x =
[[138 126 132 154 134 135 127 122 122 125 119 136 136 119 117]
 [136 122 132 143 130 136 132 130 124 129 129 142 145 119 122]
 [127 130 125 117 124 128 135 132 127 134 131 135 131 123 125]
 [133 133 125 128 124 131 139 128 123 135 125 140 134 114 115]
 [134 136 125 137 127 129 135 121 121 132 117 135 126 115 110]
 [133 137 126 139 130 126 129 119 122 129 114 128 119 119 112]
 [127 128 129 130 133 125 123 125 129 127 125 124 124 131 128]]
Indices start at 0.
The entry in the top-right corner -> 117
Read off the bottom-left entry.
A: 127
The entry at row 0, column 1: 126
Read off the entry directly above the centre entry.
A: 132
The minimum -> 110
The entry just left of the smallest entry -> 115
Read off the top-left entry.
A: 138
The entry at row 1, column 2: 132
Read off the entry in row 2 and column 0.
A: 127
Read off the bottom entry of the column that holds the smallest entry.
A: 128
The entry just left of the largest entry is 132
The entry directly below the centre entry -> 121
Read off the entry at row 1, column 0.
A: 136
The entry just right of the centre entry: 123
The entry directly above the smallest entry: 115
The entry directly below 145 -> 131
The top entry of the column that holds the largest entry is 154
The entry just right of the largest entry is 134
The entry at row 2, column 2: 125

W =
array([[140, 136, 124, 116, 139, 128, 123, 149, 127, 117, 118],
       [114, 120, 125, 117, 130, 136, 144, 121, 112, 135, 125],
       [101, 125, 118, 154, 112, 121, 116, 115, 130, 132, 129],
       [116, 115, 131, 129, 115, 143, 141, 125, 129, 146, 126],
       [136, 138, 129, 110, 135, 129, 131, 127, 117, 137, 123],
       [115, 116, 139, 131, 100, 149, 123, 116, 140, 138, 132],
       [133, 133, 113, 135, 103, 104, 114, 136, 139, 125, 152],
       [113, 109, 113, 126, 128, 146, 148, 135, 109, 133, 135]])
Counting starts at 0.
The top-left entry -> 140
Report the entry in row 2 and column 1.
A: 125
The entry just right of the largest entry: 112
Report the entry directly above the smallest entry.
A: 135
The top entry of the column that holds the largest entry is 116
Report the top-right entry.
A: 118
The bottom entry of the column that holds the largest entry: 126
The maximum: 154
Report the entry in row 0 and column 1.
A: 136
The entry in row 1 and column 0: 114
Report the bottom-right entry.
A: 135
The entry directly below the smallest entry -> 103
The entry just left of the smallest entry is 131
The entry at row 2, column 0: 101
Report the entry directly below the largest entry.
A: 129
Report the bottom-left entry.
A: 113
The entry at row 0, column 2 is 124
The top entry of the column that holds the smallest entry is 139
Report the entry just right of 100.
A: 149

a =
[[137 125 135 135 132 134 136 103 129 143 128 123 127]
 [129 123 119 145 132 114 136 142 120 118 129 125 120]
 [126 138 122 132 112 144 113 131 133 132 129 123 141]
 [127 114 129 130 133 126 132 103 124 145 139 122 133]
 [126 113 128 126 133 120 129 108 123 144 141 123 135]
 [129 116 127 121 135 108 126 122 122 142 140 125 139]
 [137 128 121 135 134 103 135 141 116 129 125 129 129]
 [146 138 142 131 130 136 129 120 142 139 122 119 131]
 [137 127 121 135 133 103 135 142 116 129 125 129 129]
 [121 135 125 121 116 137 118 128 123 126 113 143 125]
 [116 116 129 133 135 126 126 140 133 110 132 126 114]
 [123 120 120 145 132 120 134 141 124 113 132 124 118]
 [122 137 120 126 111 141 116 127 122 129 117 139 131]
 [117 117 127 137 134 125 129 141 131 109 133 124 114]]
The bottom-left entry -> 117
The entry directly above the largest entry is 137
What is the 1st entry in reading order?
A: 137
The bottom-right entry -> 114
What is the largest entry in the last column?
A: 141
What is the entry in the top-right corner?
A: 127
The second entry in reading order -> 125
The fifth entry in reading order is 132
What is the third entry, reading row by row?
A: 135
The smallest entry in the first row: 103
What is the last entry of the largest entry's row?
A: 131
The second entry on the diagonal from the top-right corner -> 125
What is the 4th entry in reading order?
A: 135
The entry directly below the largest entry: 137
The 2nd entry from the end, reading row by row: 124
What is the first entry of the largest entry's row?
A: 146

A = [[133, 111, 127, 117, 119, 121, 127, 115, 122, 123], [121, 144, 129, 138, 137, 134, 129, 142, 129, 130], [134, 112, 125, 116, 116, 119, 125, 117, 123, 122], [119, 127, 127, 137, 126, 140, 127, 120, 104, 129], [120, 128, 124, 136, 123, 138, 124, 121, 105, 128], [123, 122, 144, 121, 144, 124, 144, 130, 116, 117], [126, 134, 126, 145, 129, 143, 126, 122, 131, 143], [124, 124, 143, 122, 144, 124, 143, 131, 119, 119], [123, 142, 131, 138, 139, 135, 131, 139, 133, 133], [128, 132, 142, 131, 147, 129, 142, 135, 139, 131], [135, 112, 125, 116, 116, 119, 125, 116, 127, 124], [128, 145, 118, 130, 124, 125, 118, 144, 140, 128], [132, 118, 137, 134, 135, 136, 137, 114, 138, 141], [131, 122, 130, 113, 127, 114, 130, 132, 128, 116], [135, 132, 132, 122, 135, 119, 132, 138, 151, 128]]
The entry just right of 104 -> 129
The 2nd smallest entry -> 105
Find the entry just right of the largest entry.
128
The third entry in reading order: 127
The fourth entry in reading order -> 117
Find the entry just left of the smallest entry.
120
The minimum -> 104
Find the third smallest entry.
111
